Each row is followed by its class number.
[ 132  366   29  -72   21  235   57  -92 -361  -94   17   51  141   82
   53  -43  121   -2   15 -265  208  178   69  -57   46   26 -131  -58
 -266  -77  -19  315  263  -59    6 -215  -83] : 6
[-126 -132  264 -129  232  181  384   68  -76 -662   48  -89 -179  326
 -414  129  316  164 -157 -147 -567  544  132  -44  233  208 -426 -471
  181  309  -71  106  548  -15  144 -233 -119] : 8
[ 174   63  -92   20 -125  -77 -176   87  147   69  183   20  -58   69
  -37 -280  -70   73  116 -244   74 -230  335  -95 -267 -161 -138   53
 -627  -51 -231 -279   10    6 -183 -325  224] : 0
[-128   97   34   15   40  150  -72  -43 -243 -319  -52 -160 -115  274
 -367  168  141 -125 -128 -186 -863  250  108  -33 -325  -13 -346 -203
  201  563   42 -262  399   30  145 -279 -610] : 5
[ 197  216   58  237    2  110 -194  154 -252  -90    5    2  131 -216
 -127 -198  110  129  115  -98    9  193  -15    7    7    8 -121  165
  -12   78  -39  189  -26  -75   25 -103 -106] : 8
[-220  -75 -275   18  216   67  -57  -24  226  100 -137 -141 -190   96
 -337  187  208  -95  156  180 -403  216  107  217  257  -15  295  -87
  279  356   62 -115  284  227   27  279   58] : 2
[ 278  230  -63    8   67   86 -833   25 -246 -123   23  -28 -241  196
 -334   81  362 -167  289  -61 -538  287  425 -110 -122  123   65 -459
 -336  311 -234 -439  335  124   71 -208 -191] : 7
[  46  151  -75  199  -74   17  -16   46 -212 -479   56 -138  -40  102
  -97  -43  140   -2  193  -82  151  357  129 -177  -62  -31    1  -42
   46   53  316  199  251  141   72  129  -64] : 3
[ -12  -46   79   85   49  231 -349   63 -352 -219  -27 -197  -49  385
 -159  187   77 -181 -209 -141 -320  271   93  131 -170 -395 -443 -424
 -189  -78  -90  169 -293    7  -74 -349 -461] : 6
[ 135  292  102   61   59   61  -25   -3 -142 -153   20  -38  117    8
  159  101   14  -28  252 -142  270  244 -103  -39  131  -53  129   95
  164   51    4  359 -179   81  -15  202 -212] : 7
[ 137 -266   51  -63  397 -135  100  100   94 -259 -112 -128 -199   99
 -206   36 -149   77 -189  302 -535   68   36  103   82  -30  -29   40
  -45  181 -254   34  -68  -53  -70 -124  -85] : 3
[ 215 -143   79 -298   85  -42 -158 -205  -65 -519   27  298 -227  118
 -231   88   97  -47 -137  181 -534  777 -149  158   41  142 -257 -286
  235  311  136  436  606 -165  126 -152 -294] : 8
[ 326 -384  -51  165   54  269 -391  165   32 -423  208 -115 -230  461
   25 -106   94  -18  -63 -130 -408  -68  411  -93  -92 -270 -207  316
  -56   27   88  523  489 -130  -56 -172 -445] : 0
[ -19  -27  -23   36   79   48  324 -137  -38 -146 -180 -119 -104  167
 -462  -81  236   16 -305  -18 -636  123  -35  -43 -402  197 -207 -319
   34  456 -162 -565  447  -12 -125 -330  -10] : 3
[ 172  362  114  173  -54   62 -286  174  -32   71    4 -111  153 -137
  137 -114   -9  107  124 -382   92  124  160   77  112   -6 -187 -108
 -229  -22 -153  381  -41 -109   13 -165  -77] : 1
[  75  311  194  194   70  -70   64 -117    0   92 -113 -195  -51  232
    7   19  137 -130  181 -301  168  207   16 -272  -91  -69   94   16
  101  199  -29  168 -152  -35 -155  297 -222] : 9
[-386   71 -207 -173  240  100  143  -42  -90 -326 -118  -95  106   44
 -260  177  133  106 -276   58 -726  204   88   42  307  185   11  210
  -10  235 -112  -33  386   72  101 -123  173] : 3
[ 382 -106  118  165 -146   95 -255    8 -315  -16  274 -290    1  212
  222 -229   76   47   29  -47 -127 -242  -34 -165 -188  121  200  -66
 -584  -96  287 -211  727  -28  -23 -160   32] : 3
[-112  -11 -130    3   59  509 -238  -15 -179  148  -49   13  -90  388
 -281   74  118  -77 -156  171 -411  -54   11  163   82  239  161  -88
  147   -4  -88 -270  540  175  -55  -72 -232] : 5
[ 232  -63   58  -56  217  125 -258  170  -25 -440  112   10 -157   62
   61 -247 -245   48   87   81  102  -74  288 -190  -98 -119  -52   11
 -461  -27   11  -91    7   19   63  -38   37] : 1
[ -71 -154   82 -190  -41    2  -47  120 -214 -211 -122 -105 -321  176
 -156  -20  -36  -73  -90 -132 -384  -36  313  -71 -198  144 -148  275
  474   94   97 -186  251 -193  220 -260 -618] : 6
[ 101  -52  130  315 -160  -12 -529  195  114 -251  131  -46 -388  375
  159   31 -121   79  101  235 -512   21   -4  -60   70    1 -173  -76
 -278  -83  138  429  139 -102   67   88 -314] : 6
[-177   36 -295  120   57   52 -580 -153 -256  -75   21  -55 -243  280
 -576   53  268  -96  163   92 -559  355  437    0 -112  190  135  177
  -56  229 -329   15  372   42  -45 -118 -230] : 6
[ 131  358   48   96  -36  212 -199 -107 -287 -109  111  140   81   94
  102 -267  102   39  351  -63  122  231  213 -286  125   77  -61  260
  -91 -147 -268  103  202   52 -176  -44 -151] : 9
[ 243   27  -58  112  -65  265 -356  -97 -553  373   28   11   26  434
   86   -8  632 -198  103 -328 -189  290  272   82  -83   39  -52 -138
  -58   40 -600  -12  207  -24  -39 -295 -431] : 9
[ 246    3  105  126   66  -47 -718  240 -205  -11   73   30 -135 -116
 -137 -174  -17  -70   -6   41 -640  157  111  -79  -23  238 -211   57
   89  349 -110 -230  521  -12   26 -264 -268] : 0
[ 219  266  143   52   31  212   49   56 -311 -228   -5   13  -57  102
  -94  -12  240  -23  139 -173  243  151   38  -41 -172   66 -196 -169
   48  115  -73  -80  322   73    8 -151 -301] : 0
[ 326  264  227   32  339   54   11  -35   47 -133   -1 -173 -130   -1
    8  -56  161  163  308  -89  -73  223  210 -121  122  146 -106 -110
 -117  127 -349  350  265   60  -19   39 -196] : 8
[ 293   89  163  290  199 -100 -173   86   67 -197   63 -231 -142   66
   76  -49   24  164  261    8  165  415  -49  -72  132  -22  -93   86
 -217  -84 -137  506 -337   78    4  123 -145] : 7
[ 354  184  105  131  -58  132   -2 -127 -357  151  149   57  326 -110
  207 -201  219    0  204 -244  430  251 -115  -78    1  124  101   22
    3  -68 -113  311   70  -53  -78  -77 -107] : 7
[-148   -7  -92  198 -122  -70   41  392  255  -93   86 -295  -87  420
  -10  108  151  162  190   59 -600  -64  275 -196   49 -122  211  313
 -250  134   34  558 -132 -167  -95  168 -196] : 1
[ -33 -223  -67  278   90 -143 -899  109 -179 -565   82 -133 -140  -64
 -220    1  109  -94  207   15 -520  409  363  -20  -62  -98  155  227
 -104  225 -151  -19  121   21  171   31 -187] : 6
[ -68 -282   -6   51  196  398 -143  -47 -451 -244   44  193  169  184
 -363   13  383 -206 -159  -91 -305  232   -7  251  203   56  -44 -312
  188  244 -345 -352  440   17 -173 -472   63] : 7
[ 102  -14 -181   80   -2  -57 -443    5 -124  220 -125 -152  -25  101
 -147   11  262  -61   27   31 -452  249  -70  118  -94  142  216  161
  193  188 -312 -104  -43  107 -173 -105    8] : 9
[ -40  243   46  113  -27  -52  409  165 -149 -211 -327  -92 -233   82
 -277  -26   66  151  -77   61 -173  532  -21   56   66  168 -222  -94
  633  352  186  414  147 -100  100  295 -226] : 2
[ -73  194   73   89    9   57  -74  209  -90  -46   36 -204 -170  330
 -108  -78   65   40  100 -427 -281  -56  435 -329  -28  310  -62  -67
  137  235  -79   -7  158   66  110  -28 -120] : 5
[ 170  -64 -150   27 -243  -10 -408 -178 -425   36   -8   -3 -159  267
 -213  224  187 -157 -237   -1 -565  225  122   81 -125  108 -237  -93
   99   13  -87  -77  409 -120   60 -368 -498] : 3
[ -97   54 -110  -45 -232  -18 -586 -129 -287 -629  161  399 -152  160
   34   33  191 -166  288  -33 -120  369   49 -126 -228   67 -139   84
  -64  -50 -157 -218  -12  169   94 -298 -114] : 6
[-197 -123 -278   51 -136   56 -494  192 -197  168   96 -253  224  -75
   93  108  -15 -170   95   32   59 -377   17   70 -106   -2  567  243
 -379  -12  -83 -300  -89  -91 -151 -123   27] : 1
[-128 -301 -201  -85  136  186  152   71 -176  -24  -73   83 -264  194
 -299  -94    7  156  -41  530 -464 -308  237   49  203  271   40  338
  163  -55 -435 -281  230 -162 -147 -226  -62] : 0
[ 221  -66  -24   56 -216   36 -438  190 -419 -357  167  141 -377  357
  -65 -151   50  -27   89 -129 -180 -135  431  -83 -355   63 -381  221
  -76  130   26  173  284 -239  124 -396 -406] : 4
[ 147    9  109  -15  335  398 -449  277   79  217  143 -186   20   52
  122 -251  -73   43  122  181 -255 -145 -245   89    0   -7  310   80
 -566  123   17 -385  320  231 -115  -65   52] : 6
[ 187  249  -56  -40  195  215 -129   12 -203 -135   25 -166  147    7
  213   32   41  -20  289  -33  -29  154   53  -24  263 -100  205  173
  127    7  173  451  143  131    7  113 -218] : 3
[ 293  204  120  290  -85  146  -82   32 -245 -280   36  -57   29  180
   67  -50  -68  -44  -25  -81  257  325 -188 -101 -162 -116  -57   52
   35  -18  271  444   23  -32  -36  163 -457] : 3
[-234 -106   59  -81   72  -16  -33  -35  -75 -546  -40 -219 -198  343
   -9  150   68  -79 -134 -110 -367  317  179 -167  150  -66  -43  251
  131   85  329  272  491   -8   88  184 -201] : 2
[-266  -25  -96  -41  276  209  -92  -28  369   43  -55  -59   10   46
 -155   77  344   34  266   39 -494  286  -41  193  187  113  414 -254
  288  381  -30   49  105  260  114  308  218] : 6
[ -49  161  136   95  150  294 -129  163 -321  -45  -95 -172   85   88
  -55  -99  163  -79  221   40   66   61   49  -34  105 -160  272  243
  -24  -50  192  -12   34  -45 -102  127 -236] : 4
[ 185  406   58   -1   86 -258   41   32    9 -274 -104   53 -153   48
   90  119    7   -6  186 -101  236  322   29 -216  127 -117  -56  146
 -145  197   67  386 -113  -53   20  272   32] : 7
[ 153  115   26  232 -256   76 -142   20 -285 -134  179  -74  -49  202
 -284  -25  198   26  167   82 -470  321   51 -136   59  195 -101 -348
 -288   44  103  -68  475  -97  -88 -318 -201] : 4
[  36  132    0 -131  155   -9 -681  -39  -63  123   87    2   26  -24
    3   87  237   36   99   16 -227  280 -142  235  112  228   68   31
 -447    0 -386  -65  146  227  -93 -259  330] : 4
[ 209  434   52  209   69  170  -38  311 -133   78  -11 -259   63    0
    1 -209  218   16  378 -342  107   82  162 -191   59   33  145  -15
 -226  181   69    7  289   70  -82  -90  -36] : 6
[ 238 -206    6  177  -81  119 -470  134 -370 -404 -106   43 -197   24
 -512   21   -5  -94  -16  404 -502  555   29   68   94   57    5   -5
  625   45  182  -73  399  -99    0  -79 -635] : 5
[ 226  293  -70   24  220   99  -59  124  -41   69  -26 -133   21   56
  154 -216  194  -55    3 -694  188  -42  334   -8 -211   56 -280  -89
  -57  382   53  529  269   26  159 -225   -4] : 3
[ 142  -78  118   48  103  306 -590  287  -42    6   69 -198 -292  215
  -53 -183 -182 -144  -14   -7  255 -411  112 -276 -204 -182   48  161
 -496  -90   84 -831  175   56 -254  -46  -73] : 8
[  -7 -130 -422  303  -21  -60 -117 -131   71 -523  166 -170 -144  380
 -439  300  290  -87  277  -15 -493  698   99   78  -97 -294  -23 -105
 -170  382  -47  415 -255   80    1 -134 -332] : 7
[-258  203   77   -8  -75  -45 -524   -5 -236 -445   88   62 -220  316
 -151  -65  116 -201  208 -191 -295  396  453 -377 -294   33 -137 -398
 -187  165   51 -281 -101  199  192  100 -178] : 2
[ 215  -57  -52 -120  396  320 -146  -31 -157  -66  -97 -159 -185   80
  -36  127  131  -49   37  244 -314   -6   17  197  210  220   50  -70
  251  221 -116  -90  803  218   21  -85 -144] : 1
[-209 -143  113  -12   87  111 -211  210 -187 -284  -56  -95 -175  285
 -103   -9 -220 -130 -458 -148 -371 -262  -13  193 -294  -61 -196  -41
 -174  231   80 -289  163   -6  133 -173 -171] : 8
[  38  388  136  -16  100   -5  149   34  -98  -24 -179   30   51   68
   11   32  138 -121   54 -200  218  492 -252  136   40 -216    6   83
   15  165  317  316  -19   41   23  176  -97] : 4
[ 110 -166   32   -9  115  277 -275 -136  -56 -432  209  159   25  247
  -70   -9  198 -116   60   10 -270   90   88  -51  -71 -306  147   14
 -475   94   79 -318  329   67   72  -38  -85] : 7
[ -84   17 -196 -117  242  266  -47  -72 -163  176  -73  118  251  -25
 -222   81  376 -271    5   83 -492  233 -101   96   40  340  418 -142
  380  178 -173 -290  303  419   40 -183 -107] : 6
[  63  571  121  325  119 -245 -153  324  216  180 -289 -229  -74   71
  -81 -179  -18   -9   22 -212 -240  167    8 -224   98  -40  -84  326
 -398   63   65  318 -311  -90 -157  -50  -96] : 9
[ 215  -53  119   64    8   78   31  411  268   17   64 -185   63  163
    9 -116  -59  -66  -21  -28 -163  -78 -287  -46 -378 -190  324 -113
 -353  163  304 -449 -199  212  -60  -23  -76] : 1
[  97  285   54  106   29  197  153  -58 -176  182   14   45  290  -41
   89   48  354  -44  239  -96   65  221 -184   52  150   63  176  -35
  239   74   16  345  177   68  -16   97 -215] : 0
[-125 -198   -4  -60  136  337  125   36  137 -366   90 -125 -163  480
   93  235  284   92  110  122 -322  132  -10   55  218 -130  -47   -5
  -26   79  -90  352  240   18 -123   57 -210] : 2
[-336  164    2 -482  130  302 -180   50 -257 -157  -77  -32  -20   93
 -169  225  230 -111 -102  -51 -605 -157 -106   46 -332  541  -10 -696
  191  557   53 -636  392  191  261 -341  -24] : 5
[ 336  442  282  194  168  398 -186  143 -240 -117   91 -254   80   96
    1 -109  129   87  265 -169  170  107 -210 -192 -158  265   27 -400
 -119  305   65  150  335  114 -145   -7 -159] : 5
[ -52  335   39  105   46  -67  272  -14 -265  -27 -101 -126  131  116
   66   -7  134  -97   66 -357  178  195   21   23    8    8  176  234
  101  213   31  438  261  -38  -24  167 -147] : 0
[  60 -359 -275 -143  -94 -388  -21 -152 -125 -545   63  -35 -436  231
 -392  179  -44  -29 -124  119 -393  121  331  122 -257  141  -84  104
   44  309 -124   12  615  -52   25 -250  -36] : 2
[ 242  270  133  162  122  249  203  157 -100  -44   66 -250  114   67
  -75  -84  199   37  234 -238  224  132   10  -76 -104   36   43 -269
  -42  191   80  238  194   62  -59  -22 -266] : 0
[ -50  473   17  129 -183 -154  137  156  -49  -33 -144  -31  -44  194
  -35  -22  138   49  141 -205  151  -77  109  -97 -222   77  103   -2
  -55   73   53  230 -221   50   36  175   80] : 9
[ -43  201  109  248  -76  103  -10  138 -148  -76   63   34  152  202
  174 -184   12   12   90  -88  281  137   55 -175  199  -57  159  395
 -118 -172   79  637   28 -173 -131  253 -163] : 9
[ -23  -17  130   -4   69  235  -82   77 -372 -238   36  -31  159  -76
  -25  -19  197   54   78   56  -34  371   82  -92  250   95  -38  -49
  227  -10 -152   -1  164  -55    7    3 -202] : 7
[  81  422  101  248  152  209  371  188  -85  147  -38 -145  184   52
   -1 -220  221   76  334 -163    2   42  228 -188   15  -64   98  -52
   77  165   86  439  -73   54   51  271 -282] : 0
[  52  -37   57  -97   92  269  235 -103 -217 -158   38  136  127  333
   88  101   45  -76 -160   18 -166   10 -208   39    8    7   71  338
  476  125   63  532  185  -10 -110   56 -356] : 7
[ -11  423  125  130  129  240   81  118 -129 -401  -29  -82  -47  201
   51   11  -75   46  219 -127  232  306   41  -73   76 -193 -103   15
  -82   74  153  396 -207  105   74  295 -251] : 4
[ 115 -161  -12 -190   33  416   18 -199 -216 -367   36  -36 -162  361
 -311   57   97  112  -48  255 -551  -67  107  460 -224  142  -80 -597
   49  132 -143   68  600  -59   51 -365 -359] : 9
[ -75  224  -80   24 -194 -248   24  -31  -49 -177   35   -7 -180  295
 -213  133 -103   47 -201 -339 -564  -62  151  281 -300   30 -385 -157
 -324  316  109  367   44  -88  281 -357  -68] : 4
